Below is a small trained network, with its code and all its weights. Each question gives an input and a target symbol and asks what happens when units are switched off, that is, made to give their printed mean instead of their output.

import numpy as np


def w(rows, s, z=0):
    codes = np.array(rows[::2]) - 128.0
    scale = np.full(codes.shape[1], s)
    scale[-1] = z or s
    return codes * scale


def norm(h):
    return h / np.sqrt((h * h).mean(-1, keepdims=True) + 1e-5)


def f(y):
    return y / 2 * (1 + np.tanh(0.7978845608 * (y + 0.044715 * y**3)))


def softmax(a):
    e = np.exp(a - a.max(-1, keepdims=True))
    return e / e.sum(-1, keepdims=True)


def log_softmax(a):
    a = a - a.max(-1, keepdims=True)
    return a - np.log(np.exp(a).sum(-1, keepdims=True))


def net(x, mask):
    ids = ['αβδημτψω'.index(c) for c in x.split()]
    T = len(ids)
    res = E[ids] + P[:T]
    r = norm(res)
    for j in range(3):
        rows = slice(4 * j, 4 * j + 4)
        q, k, v = (r @ M[0][rows].T for M in (Q, K, V))
        z = softmax(np.where(np.tri(T) > 0, q @ k.T / 4**0.5, -1e9)) @ v
        o = O[0][rows]
        res = res + np.where(mask[j], z, o[:, -1]) @ o[:, :-1]
    y = f(norm(res) @ A[0][:, :-1].T + A[0][:, -1])
    res = res + np.where(mask[3:15], y, B[0][:, -1]) @ B[0][:, :-1]
    return log_softmax(norm(res)[-1] @ U[:, :-1].T + U[:, -1])


Q, K, V, O, A, B = {}, {}, {}, {}, {}, {}
E = w([
[216,28,173],'α',
[215,23,243],'β',
[73,68,146],'δ',
[156,41,108],'η',
[158,37,253],'μ',
[88,66,115],'τ',
[208,30,172],'ψ',
[63,64,219],'ω',
],0.0028)
P = w([
[124,149,114],'0',
[74,60,129],'1',
[30,81,255],'2',
[109,167,131],'3',
[162,248,102],'4',
[237,116,23],'5',
[113,156,114],'6',
[44,7,193],'7',
],0.0091)
Q[0] = w([
[85,23,152],'h1',
[134,199,165],'h1',
[100,75,130],'h1',
[148,97,113],'h1',
[107,122,72],'h2',
[136,150,141],'h2',
[149,113,174],'h2',
[125,146,83],'h2',
[57,136,119],'h3',
[15,74,103],'h3',
[64,111,99],'h3',
[79,250,104],'h3',
],0.014)
K[0] = w([
[192,244,149],'h1',
[117,63,171],'h1',
[129,197,122],'h1',
[143,143,92],'h1',
[92,124,88],'h2',
[111,136,181],'h2',
[180,127,141],'h2',
[86,94,122],'h2',
[79,202,80],'h3',
[108,247,80],'h3',
[109,191,70],'h3',
[34,68,85],'h3',
],0.015)
V[0] = w([
[67,200,174],'h1',
[52,104,1],'h1',
[101,189,100],'h1',
[144,60,76],'h1',
[121,80,126],'h2',
[121,193,159],'h2',
[162,197,103],'h2',
[148,224,162],'h2',
[64,172,117],'h3',
[210,106,147],'h3',
[143,79,224],'h3',
[197,94,137],'h3',
],0.0097)
O[0] = w([
[184,220,186,108],'h1',
[144,16,227,140],'h1',
[142,160,190,76],'h1',
[110,13,91,163],'h1',
[195,157,114,186],'h2',
[93,117,140,84],'h2',
[95,61,135,5],'h2',
[44,89,140,34],'h2',
[186,118,101,142],'h3',
[58,152,119,91],'h3',
[66,190,253,176],'h3',
[46,158,120,104],'h3',
],0.0077,0.0027)
A[0] = w([
[111,130,141,121],'n1',
[142,168,117,115],'n2',
[182,158,128,157],'n3',
[91,155,150,116],'n4',
[167,128,156,109],'n5',
[125,6,64,2],'n6',
[24,112,73,101],'n7',
[133,110,144,124],'n8',
[157,173,93,145],'n9',
[159,66,161,127],'n10',
[125,203,166,158],'n11',
[148,45,111,108],'n12',
],0.014,0.0061)
B[0] = w([
[103,122,106,133],'n1',
[127,158,142,141],'n2',
[183,138,192,220],'n3',
[83,146,84,176],'n4',
[153,84,161,176],'n5',
[122,218,6,208],'n6',
[97,24,254,243],'n7',
[132,105,93,143],'n8',
[138,162,155,169],'n9',
[158,90,77,249],'n10',
[134,180,89,252],'n11',
[146,190,14,232],'n12',
],0.0095,0.0043)
U = w([
[96,72,171,155],'α',
[64,176,141,214],'β',
[203,77,177,82],'δ',
[112,124,17,211],'η',
[110,246,110,2],'μ',
[182,76,130,87],'τ',
[97,67,170,175],'ψ',
[197,207,218,29],'ω',
],0.011,0.0019)

Each question gives the input, a string of symbols that net reads in full, and the target symbol t.
The units are the heads (4 rows each of Q, K, V and O) and the neurons (one row each of A and B). Each row of codes is followed by its name. A weight is (code - 128) times the scale printed after its matrix; where a second scale follows, it is the last column's (O, A, B and U).
mask holds one flag per unit, heads first, then neurons. A switched-off unit (its flag False) gives its mean, the last column of its rows in O or B, instead of its output. The means were averaged over made-up inputs and are rounded, as every weight is.
A unit's drop is (log p(t) with every unit on - log p(t) with that unit switched off) / (log p(t) with every unit on - log p(t) with every unit switched off).
The circuit of an input: a set's keep is (log p(t) with only the set's units on - log p(t) with every unit switched off) / (log p(t) with every unit on - log p(t) with every unit switched off). Starting from the 12 units with the biggest drops (on a tie, the unit counted first), units are removed one at a time, each time the one whose removal leaves the highest keep (on an exact tie, the one counted first), for as long as the keep stays at least 0.8.
circuit, biggest first: the units of the circuit, biggest drop first
top k neurons: the k neurons with the biggest drops, biggest first
which heads matter: for each layer, one digit per head in row order, 1 if its drop is at least 0.15 and else 0, layers parted by /
input τ η α ψ μ, target η: which heads matter : 100
input μ ω β μ δ α, target μ: which heads matter : 001
input β β ψ, target β: circuit, biggest first : [h3]
input β β δ δ δ μ η δ, target δ: which heads matter : 111
input μ η δ β α, target η: which heads matter : 100
input ψ δ α α, target α: which heads matter : 111
input ω μ τ μ η δ, target ω: which heads matter : 001
input μ α ψ δ η τ ψ μ, target η: which heads matter : 011
input β ψ η ψ η, target ψ: circuit, biggest first : [h1, h3, n7]
input α η η τ ψ μ, target α: circuit, biggest first : [h3, n7]
input δ η η ψ η ω μ ω, target η: circuit, biggest first : [h3, n6]
input η ψ β β, target β: circuit, biggest first : [h3, h2]
input β β ω, target β: circuit, biggest first : [h3, h1]
input μ η α, target μ: circuit, biggest first : [h1]
input ω τ β η β η τ ψ, target β: circuit, biggest first : [h1, h2]
input ω δ ω β β η μ β, target β: which heads matter : 110
input β τ δ α α δ, target β: which heads matter : 011
input β ω η, target β: which heads matter : 001
input η ψ α ω τ, target ψ: circuit, biggest first : [h1, h3, n7]
input ψ δ ω ψ ω ψ, target ψ: circuit, biggest first : [h3, n7]
input τ μ δ β ψ η ω, target ω: which heads matter : 101
input μ δ τ, target μ: which heads matter : 100
input μ η τ η β δ, target μ: circuit, biggest first : [h3]
input β α δ δ μ, target α: which heads matter : 101
input μ ω β δ δ η, target μ: top 2 neurons : [n7, n11]
